In the rows, zero is written as 128.
Facts:
sustu Π skoflok; klari Π klamam; tretes Π velel; susu Π drivan; fezek Π truzen
stuplegem Π saplas; koplu Π segrem; stagruse Π bafle; goflos Π vofafe; relagri Π tretes
zestete Π flovor; gekle Π bisus; godrir Π stukliplun; stome Π kagu; ragro Π susu
fosil Π stome; nepinel Π truplum; drivan Π relagri; flurin Π fosil; legri Π bakler
saplas Π nadem; zerodror Π legri; bisus Π gizak; maflobon Π fezek; vofafe Π gruflanun
klamam Π godrir; vanok Π vitu; dolik Π tefone; dotran Π lukik; vivunun Π bigrir
sidros Π dolik; daru Π grapugel; lukik Π ragro; zovikam Π nepinel; gruflanun Π sufun
truzen Π marer; dregro Π kluzus; zakluk Π foral; segrem Π stagruse; sufun Π flurin
bupo Π zestete; trogo Π goflos; grapugel Π bupo; midral Π dofabrom; vitu Π gekle
kluzus Π stusakin; larul Π dabuk; gizak Π koplu; drerul Π sidros; brodrir Π trogo
tredri Π zovikam; tefone Π magun; pemas Π dastok; foral Π larul; dofabrom Π kliflu
bredruk Π brodrir; plebri Π pemas; klinel Π ralir; sozon Π kiku; kagu Π trada
marer Π budrer; maklu Π tredri; zofu Π daru; bafle Π dotran; budrer Π safede
ralir Π midral; kiku Π temis; truplum ω vanok; truplum ω dovu; truplum ω truses
sustu ω bisus; borik ω skoflok; klari ω sturo; stuplegem ω zedrin; stagruse ω marer
sugrases ω bredruk; stumi ω koplu; zestete ω flurin; flovor ω bakler; flovor ω lukik
dekan ω gizak; godrir ω pemas; godrir ω madrino; ragro ω kiku; ragro ω zofu
zedrin ω groklak; sofliki ω sumel; dovu ω vanok; fitas ω stukliplun; fitas ω dabuk
drivan ω sozon; drivan ω brabri; drivan ω truzen; stizaskel ω fitas; flurin ω gizak
flurin ω rebri; safede ω flasalam; legres ω vuzun; legres ω skeplu; tadin ω vivunun
vofafe ω dastok; vofafe ω brabri; temis ω riplan; temis ω tefone; vanok ω pebiskik
vanok ω tredri; laflo ω vofafe; vivunun ω borik; pebiskik ω vanok; sidros ω plozeflo
lukik ω bakler; lukik ω ragro; dabuk ω stizaskel; zovikam ω griflek; gretem ω sozon
gretem ω dofabrom; griflek ω zovikam; gruflanun ω legres; truzen ω vofafe; dregro ω relagri
zakluk ω sumuzam; segrem ω sozon; trada ω kiku; trada ω lukik; sufun ω plozeflo
skoflok ω tadin; truses ω sofliki; truses ω truplum; midral ω foral; midral ω daru
midral ω groklak; kluzus ω klibras; plituk ω budrer; nadem ω bafle; drerul ω magun
groklak ω foral; pemas ω larel; foral ω zedrin; foral ω gekle; palagok ω magun
bedamu ω gizak; plozeflo ω nepinel; sumel ω dovu; bredruk ω grapugel; plebri ω stusakin
sozon ω dofabrom; sozon ω drivan; sozon ω vofafe; stukil ω temis; maklu ω zovikam
maklu ω finok; skeplu ω legres; zofu ω flovor; bafle ω flevatun; bafle ω vuflu
kliflu ω legri; budrer ω stuplegem; truplum α a; vuzun α c; sustu α a
borik α a; dastok α a; klari α c; tretes α b; fezek α b
stuplegem α b; koplu α a; bakler α c; stagruse α b; magun α a
sugrases α a; goflos α a; relagri α a; stumi α c; larel α a
vuflu α a; zestete α a; madrino α a; flovor α a; gekle α b
dekan α a; godrir α b; stome α c; ragro α c; zedrin α a
sofliki α b; dovu α a; fosil α a; fitas α b; nepinel α c
drivan α a; riplan α a; stizaskel α b; sumuzam α c; flurin α c
legri α a; safede α c; legres α b; tadin α a; zerodror α c
bisus α b; maflobon α a; vofafe α b; klamam α b; temis α c
vanok α b; brabri α a; laflo α c; dolik α b; dotran α b
vivunun α a; pebiskik α b; sidros α c; daru α c; velel α c
lukik α b; dabuk α b; zovikam α c; gretem α b; griflek α b
gruflanun α b; truzen α a; dregro α a; gragaskim α c; zakluk α a
rebri α a; segrem α b; trada α c; sufun α c; flasalam α a
trogo α c; skoflok α a; grapugel α a; truses α c; midral α c
kluzus α a; plituk α b; gizak α b; nadem α a; stukliplun α c
flevatun α a; drerul α a; rugro α a; groklak α b; finok α c
tredri α a; tefone α c; pemas α a; tepugra α b; foral α b
dofabrom α b; palagok α a; bedamu α a; plozeflo α b; sumel α b
sturo α b; bredruk α b; plebri α c; sozon α b; stukil α a
marer α b; maklu α c; skeplu α a; zofu α a; klibras α b
bafle α c; kliflu α c; budrer α b; stusakin α b; kiku α b

Known rows:
flevatun: [129 110 142 125 116 130 172 147 115 107 120 130 169 123 118 115 122 104
 124 141 171 102 122 116 116 126 122]
borik: [130 114 123 131 135 131 136 121 118 115 121 123 144 129 123 138 133 103
 123 140 132  99 142 110 117 132 110]
skoflok: [129 114 122 130 135 130 137 117 116 119 116 123 148 130 126 139 130 103
 122 142 120 103 148 111 116 132 110]
maflobon: [129 114 121 135 125 133 131 125 118 109 124 121 139 118 119 140 129 102
 122 139 112  98 125 111 115 127 112]
flovor: [129 115 119 130 138 135 117 112 116 120 121 120 138 144 134 150 140 103
 123 140 108  98 174 110 114 129 111]
drerul: [129 116 130 135 144 134 158 182 113 108 118 121 137 112 138 115 123 102
 135 151 115 101 124 118 114 139 115]
flasalam: [129 111 143 126 117 129 173 146 116 107 120 134 171 128 119 115 123 103
 123 139 173 103 122 117 117 131 121]
segrem: [124 174 119 156 158 116 130 112 148 174 117 117 105 151 118 183 116 199
 134 120  95  94 111 116 113 123 108]
plozeflo: [128 121 139 122 117 117 122 118 114 135 123 120 140  99 118 113 121 171
 120 120 158 115 121 193 157 129 135]
griflek: [128 141 137 122 121 117 118 129 114 139 117 120 130 101 121 114 121 159
 124 120 130 115 121 191 148 130 132]
klibras: [127 116 143 122 117 117 126 115 114 133 120 122 145 100 118 112 121 177
 121 121 168 113 119 192 162 128 138]
dotran: [126 137 122 128 125 117 155 117 107 146 123 125 117  97 119 136 120 174
 125 120 118 162 122 179 148 128 116]
dolik: [127 155 119 122 120 118 107 111 117 144 124 118 123 105 117 133 124 151
 123 121 113 110 123 137 145 125 125]
sufun: [128 117 132 122 116 140 121 148 140 132 116 123 103 122 147 111 135 108
 163 122  94 132 122 152 117 123 164]
zovikam: [128 113 146 122 113 135 139 139 131 120 120 154 106 134 123 109 130 123
 129 122 118 174 121 128 126 121 162]
vitu: [127 180 141 139 117 129 110 113 128 132 117 120 142 153 115 116 128 161
 124 123 213 166 121 116 113 123 110]
bupo: [127 136 119 123 117 117 110 108 130 138 124 119 117 128 118 116 122 135
 122 120 150 108 134 131 135 130 118]

Rows:
No name comes twice in this set of rows, the named rows included.
[125 183 121 141 189 115 109 112 181 176 124 119 106 150 140 128 115 161
 142 122  94  91 111 128 115 125 109] | gretem
[127 113 120 154 111 134 147 114 117 109 119 123 156 132 117 203 122 107
 119 123 167 110 124 106 113 131 109] | koplu
[126 174 118 145 115 118 109 113 110 154 120 118 109  97 119 189 121 156
 123 121  96 146 125 117 124 134 110] | stagruse
[128 115 169 123 149 121 122 173 117 128 158 187 104 163 188 109 123 109
 126 134 102 241 123 115 117 117 143] | velel
[126 117 120 136 161 117 122 113 227 155 121 127 100 206 147 115 119 127
 162 122  92  95 111 114 111 114 116] | laflo
[127 116 123 157 228 116 152 148 160 139 216 141 109 217 181 143 116 104
 127 152  96  88 117 108 110 120 106] | drivan
[127 129 131 127 145 117 113 115 113 147 183 146 109 101 148 125 119 131
 122 123 107 136 138 114 141 127 110] | susu

The same things again, as new rows of numbers:
Known rows:
truplum: [118 116 121 135 145 131 120 123 125 113 119 116 146 152 135 139 121 116
 132 130 153 168  83 116 123 167 129 144 142 121 141 131 121 121 112 103
 142 132 145 132 139 119 136]
sugrases: [138 123 120 142 136 134 122 120 115 119 123 119 136 134 131 136 129 121
 132 126 144 122  95 125 126 140 123 155 126 122 138 127 123 129 130 105
 131 138 147 119 129 113 126]
saplas: [107 125 120 119 144 129 120 129 109 120 134 125 127 130 121 130 170 125
 135 136 128 103 133 131 124 157 138 119 107 147 135 146 119 138 160 147
 124 116 137 125 126 139 123]
relagri: [127 153 112 121 133 119 134 115 140 128 125 112 143 123 137 139 165 124
 149 121 139 143  85 129 130 134 120 135 115 117 148 122 132 133 142 114
 127 139 145 127 130 120 127]
sozon: [127 111 135 135 128 137 172 143 153 143 137 116 144 132 125 126 169 138
 115 123 134 155 168 120 135  85 134 122 140 128 119 123 128 114 129 159
 128 130 111 123 123 142 128]
dofabrom: [133 123 133 130 119 127 169 143 165 142 137 115 150 126 126 126 171 139
 121 123 129 159 165 125 132  99 137 115 138 124 112 121 127 118 130 158
 125 128 107 123 123 141 126]
gretem: [128  90 135 140 131 144 168 140 134 132 137 128 142 140 122 123 135 126
 109 125 141 135 170 114 132  78 131 139 138 130 119 125 125 106 120 154
 129 127 112 121 124 133 130]
segrem: [125 122 146 149 132 153 167 145 147 142 136 130 128 171 121 133 143 156
 114 115 137 134 157 113 140  98 128 116 150 132 120 126 136 108 135 156
 126 130 120 125 125 150 124]
stagruse: [124 125 138 131 131 147 147 140 142 138 135 155 130 172 124 127 115 151
 124 113 132 118 134 116 132 110 122 122 136 134 113 125 150 112 135 139
 124 124 123 134 131 152 124]
bisus: [140 135 141 136 119 135 141 146 159 139 135 144 134 165 123 127 122 160
 122 115 124 133 140 126 127 137 131 116 141 131  95 126 143 121 133 135
 123 125 117 130 129 152 121]
skeplu: [144 131 120 139 131 129 120 120 122 120 123 118 141 132 132 137 129 120
 137 126 142 122  89 127 126 146 124 150 126 120 135 125 123 131 132 108
 128 136 146 118 127 112 126]
sumel: [117 100 131 117 130 131 142 142 149 124 132 147 158 156 129 124 100 121
 122 127 141 165 131 113 119 134 136 122 145 128 105 127 133 106 106 137
 135 114 110 141 138 141 137]
sidros: [113 139 136 124 123 118 112 122 100 138 124 123  84 114 125 119 123 130
 123 135 104 140 150 134 133 116 125 116 129 139 137 133 130 132 104 130
 129 127 118 141 125 128 131]
tredri: [118 143 119 127 138 118 122 126 150 125 120 103 148 139 138 141 159 131
 140 127 142 192  81 124 123 179 132 127 139 119 138 129 126 132 122 105
 140 136 143 136 139 129 133]
temis: [124 135 137 126 113 119 109 120  96 128 124 132  95 116 123 122  86 118
 127 138 109 114 142 134 133 122 126 112 135 132 133 131 123 125 102 137
 126 119 115 135 122 115 134]
bigrir: [114 115 120 122 139 130 118 127 102 111 135 132 133 132 119 130 142 114
 135 139 133  86 132 129 123 158 139 124 110 144 132 146 114 131 155 149
 123 111 135 120 125 129 124]
pebiskik: [117 101 131 117 129 131 142 142 149 124 132 147 158 156 129 124 102 121
 123 127 141 163 130 114 119 133 136 122 145 127 105 127 134 107 106 137
 134 114 111 141 138 141 136]

Rows:
No name comes twice in this set of rows, the named rows included.
[142 120 123 154 143 126 152 118 123 135 129  87 134 120 134 138 203 154
 131 118 131 253 146 134 133 137 133 130 112 119 147 124 107 128 137 124
 139 148 138 107 129 117 125] | truzen
[123 125 137 129 119 121 111 118  91 127 126 134  92 118 123 120  87 122
 124 136 108 139 155 133 132 120 127 114 128 133 135 132 121 123 100 135
 130 120 115 134 124 114 134] | safede
[123 129 121 132 137 125 119 124 138 114 119 114 153 147 136 142 121 117
 139 130 151 169  77 119 123 178 132 132 145 116 138 129 120 123 116 108
 140 129 143 131 138 118 137] | dovu
[107 119 123 116 146 133 113 131 104 125 132 125 129 117 124 128 178 124
 134 139 128  99 131 132 123 152 138 117 111 148 135 144 119 143 164 148
 125 117 139 124 125 143 123] | brodrir
[124 156 135 119 109 109 111 122 116 138 125 121  96 107 126 123 121 130
 132 136 100 137 141 140 133 132 129 100 133 132 130 130 127 135 109 137
 125 123 114 139 122 124 131] | tefone
[137 134 119 138 138 126 124 120 127 129 124 112 135 128 135 136 159 138
 136 121 134 166 104 131 126 147 125 141 118 122 138 126 125 136 137 105
 132 142 146 120 131 122 124] | maflobon
[131 112 130 120 126 133 143 141 145 139 135 144 144 133 129 119 138 136
 122 122 127 137 144 124 123 104 128 128 128 132 104 123 141 122 129 137
 124 125 115 133 129 147 125] | bredruk
[124 137 138 125 112 119 110 121 102 127 124 131  96 115 123 122  85 119
 126 138 110 116 146 134 133 123 128 109 136 130 134 130 122 126 104 138
 127 119 115 135 122 115 135] | gragaskim
[149 133 120 141 127 126 119 118 108 123 124 118 142 131 131 135 138 120
 143 126 139 121  74 128 124 145 122 155 124 122 128 124 127 130 131 107
 125 136 146 119 123 112 123] | rebri
[144 140 126 149 124 128 147 123 141 124 124  89 149 122 130 145 162 123
 135 128 147 142 109 128 136 136 132 130 141 111 145 122 107 127 138 134
 129 140 139 107 121 108 129] | brabri
[142 130 120 139 132 130 123 120 125 118 123 118 141 131 132 137 127 121
 135 126 142 124  95 127 126 145 125 148 127 118 137 125 122 130 132 108
 130 137 146 118 129 112 127] | rugro
[129 145 117 124 135 130 113 120 179 124 116 113 135 139 132 130 152 130
 121 119 143  92 168 137 130 143 120 148 119 117 142 131 122 141 136 102
 130 148 153 116 138 127 126] | zofu
[109 117 124 117 145 135 112 130 102 123 132 128 131 119 124 128 172 122
 135 139 129  94 130 131 124 153 137 115 114 147 135 144 119 141 164 150
 125 116 139 123 125 142 124] | kagu
[103 127 138 121 124 120 107 123 104 123 121 129 102 133 126 125  79 114
 125 142 119 157 133 124 131 144 132 102 151 132 139 135 121 118  86 134
 138 114 114 147 132 121 144] | truses

The same things again, as new rows of numbers:
Known rows:
kagu: [142 112  97 141 115 156 167 145 117  92 119 143 122 144  99  76 169 132
 112 124 127 133 124 147 132  98 148 119 149 121 113 101 116 151 114 105
 107 122 113 130 121 149]
dregro: [122 130 129 121 137 141 126 128 111 154 113 138 120 128 112 149 142 130
 125 148 119 132 133 133 135 139 134 118 135 131 135 127 135 136 123 134
 117 131 150 136 166 143]
flevatun: [112 125 140 110 128 130 146 125 130 130 132 136 143 127 116 131 143 138
 124 123 125 127 143 133 126 115 138 137 117 115 134 127 128 143 136 133
 123 117 130 151 147 156]
velel: [ 72 153 163  90  85  97 122 111 151 136 183 125 184 146 143 107 169 162
 141 102 110 108 132 102 131 113 141 123 119 136 145 128 135 125 141 146
 171 122 121 174 156 136]
zofu: [ 98 141 110 107 112 158 137 139 151 132 100 136 145 194  97 118 133 135
 119 108 130 121 106 126 148 128 140 100 139 141 142 156 135 162 120 131
 126 114 136 151 200 134]
vofafe: [165 103 147 182  91 160 174 194 149 132 103 132 134 102 141 129  91 115
  92 152 142 164  80 140 150 130  77 115 168 183  65 121 139  98 126 100
  80 108 147 101 107 129]
griflek: [185 126  82 177 148 140 127 144 128 115 114 117  94 123 113  93 109  95
 140 124 143 128  92 138 127 131 103 111 132 128 110 118 119 135 119 115
 125 118 120  95  95  99]
klari: [104 136 181 124 124 107  52 102  90 171 151 104 142  84 155 159 169 175
 145 168  91  70 120 122 129 153 111 122 157 167 165 130 167  89 147 156
 147 138 155 150 199 136]
vitu: [163 118 105 132 137 140 158 131 112 111 102 132 118 114 119 116 132 125
 121 132 142 144 143 140 129 116 129 133 153 112 121 109 119 136 114 119
 101 128 123 124 124 140]
truses: [ 65 155 125  79 120  74 105  94 141 183 166 124 147 134 124 159 129 152
 131 102 122  94 132  88 128 156 143 132 116 123 154 161 153 119 118 140
 144 140 150 136 166 110]
sufun: [ 92 169 153  94 108 100  92 105 117 180 173 122 165 112 146 146 132 163
 147 115 113 116 136  71 136 153 108 123 117 123 165 144 150 112 121 162
 150 123 150 162 173 103]
stizaskel: [174 132  75 177 117 138 140 158 138 109 107 120 120 126 120 107 158  76
 154 110 166 155 104 119 146 110 112 104 131 144 133 108  82 154 110 147
 108 131 126 121 100  91]
relagri: [118 126 140 107 121 116 147 126 123 126 137 139 132 118 117 120 142 145
 121 126 127 139 153 134 138 117 142 139 121 109 124 131 130 137 134 123
 131 116 123 152 140 147]
klibras: [182 115  90 165 133 131 135 124 123  95 112 116 115 111 145  93 115 105
 138 145 143 145 136 145 125  93 124 130 144 111 122 110 110 121 120 118
 110 125 102 104  71 119]
tretes: [203 112 121 170 168 116 120 118 107 104 140 119  89  34 166 137 116 103
 142 170 147 151 154 135 110 129 105 163 126  97 107  88 105  90 129 127
 115 140 106  98  37 117]
nepinel: [ 90 149 170  98 105 102  98  94 133 146 165 112 178 120 166 143 134 146
 140 133 112 110 144 108 129 121 122 123 119 131 168 144 146 112 143 169
 147 129 130 164 159 141]
larel: [123 122 142 120 126 117 140 125 125 130 128 132 129 131 113 134 144 139
 122 133 125 126 152 139 125 121 136 136 119 120 131 118 121 145 138 138
 124 125 130 163 140 154]

Rows:
No name comes twice in this set of rows, the named rows included.
[143  98 175 165 124 170 189 185 189 135  77 117 124 136 170 199  12  89
  74 151 157 164  74 155 129 146  66 123 129 191  61 143 144  78 143 109
  79 128 144  86 109 129] | sozon

The same things again, as new rows of numbers:
Known rows:
maklu: [144 100 117 115 134 125 140 121 136 149 129 109 133 110 110 161 116  97
 119  93 150 202 100  73 121 104 143 110 105  98]
kluzus: [126 151 136 112 131 141  90 111 113 123 132 171 116  83 114 123 166 145
 105 126 131 123 130 150 135 153 122 131 129 139]
rebri: [131 155 150  98 127 144  82 107 112 130 119 140 122  76 115 104 149 143
 115 134 123 110 133 160 142 142 116 142 135 140]
fosil: [116 154 158  92 125 196  85 110 126 106 167 129 117  91 106  85 141 132
 104 144 112  88 162 140 161 136 144 126 159 132]
trada: [126 105 115 120 114 165 147 143 136 125 175  89 138 117 114 150 112  98
 101 111 161 201 132  76 151  81 173 119 133  86]
maflobon: [153 167 142 108 110 149  91 138  94 154 110 169 124  78 123 123 130 132
 134  93 116 113 160 205 164 130 120 138 173 145]
dolik: [127 102 117 136 113  75 140 127 163 130  80  89 131 163 142 116 121 123
 153 163 107  97 139 127 106 149 127  94 127 137]
stagruse: [133 120  67 170 133 105 139 144 125 108 118 117 158 203 162 124  99 169
 140 146 141  84 140 126  97 134 137 157 109 133]
stizaskel: [121 115  84 161 111  90 156 145 160 109 121 130 124 184 147 136 126 130
 141 151 127 126 150 129 110 160 140 106 125 122]
bedamu: [129 153 126 115 127 144  90 114 116 117 137 173 115  84 113 122 163 143
 102 126 139 129 134 148 136 157 125 134 125 131]
saplas: [141 132 160 134 120 133 135 149 129 134 114 104 126 120 121 116 111 108
 131 132 135 107  83 144 130 131 121 115 122 120]
zofu: [100 179 141 127 110 130 104 123 110 103 160 140  93  92 143 148 197 156
  91 155 170 188 129 177 166 170 120 177 127 104]
drerul: [130 141 134 109 128 131  83 102 118 127 122 170 115  75 109 126 174 144
  98 128 132 124 125 136 127 161 123 113 119 139]
gruflanun: [117 129  82 130 134 157 158 119 189  78 176 151  98 227 110 101  81  93
 164 136  91  90 177 106 114 185 145  95 130 104]
flurin: [125 114 127 113 135 195 152 129 144 116 193 101 128 137 102 136  95  88
 115  99 133 179 141  62 147  90 170 114 137  89]
susu: [124 118 128 144 123 132 138 174 133 109 134 133 166 104 113  72  88 114
 134 157 147 101  74 146 110  79 102 170 107 133]
dovu: [120  89 193 115 130 111  88 135  90  82 171 180 118 125  44 191 191 182
 101  91 148  87 146 128 144 136  74 143 153 183]

Rows:
No name comes twice in this set of rows, the named rows included.
[117  93 114 130 116  80 146 121 152 144  86  97 128 168 159 119 126 119
 154 170 105  88 132 131 110 138 130  89 125 141] | dofabrom
[113 155 186 116 157 132 169 115 125 145 141  59 112 131 145 150 109 104
 153 114 124 214  98 109 152  90 100 190 125  99] | daru
[145 119 142  97 150 142 140 112 133 154 125  91 134 121 108 133  78  89
 152  88 122 171 106  91 128  88 121 140 118 105] | vuzun
[143 112 149 104 142 136 142 119 125 159 119  78 139 113 119 142  93  97
 139  96 128 174 106  89 133  79 128 135 124 111] | zerodror
[ 67  77  94 131 126 166 178 121 127 137 181 142 103 218 198 122 138 105
 136 187 100  65 152 122 141 107 169  68 145 135] | vofafe
[167 149 142 144 142 153 115 133  93 140 111  78 135 153 144 133  97 148
 120 107 155  79  79 138 125 141 140 134 105 112] | vitu
[125  94  71 138 114 128 141 167 128 117 161 119 181  96 118 128  99 121
 105 125 191 209 103  89 120  44 143 182 102  99] | ragro
[122 109 100 156 113  84 156 140 157 118 109 122 126 178 147 135 128 127
 146 153 117 116 148 128 109 154 134 102 128 131] | godrir
[100 175 126 128  88 123 100 135 115  96 163 129  98  79 145 147 206 158
  78 166 191 205 133 183 172 166 132 178 130  92] | flovor
[127 113 108 142 100  83 144 142 158 124  95  81 134 167 152 118 119 129
 148 165 121 108 149 144 122 145 136 115 138 126] | kiku
[123 114  81 156 124  96 140 151 141 108 108 103 170 179 154  91  84 154
 155 168 128  78 138 138  98 107 120 171 118 141] | dotran
[124 110 130 117 137 197 155 129 140 118 195 103 128 138 105 140  98  89
 114  98 131 175 141  60 148  87 171 110 138  93] | sufun
[154 135  93 153 136 110 123 121 114 130  91  63 148 212 175 133  92 175
 147 134 133  63 141 132 110 150 147 143 117 127] | bisus
[121  99 107 159 114  82 157 148 151 105 126 129 125 193 133 150 133 139
 143 143 125 110 153 125 112 151 127 110 133 137] | sofliki
[141 110 148 102 139 131 138 120 131 158 116  78 139 109 115 139  95  93
 140  98 127 178 105  90 132  80 127 132 122 110] | stukliplun

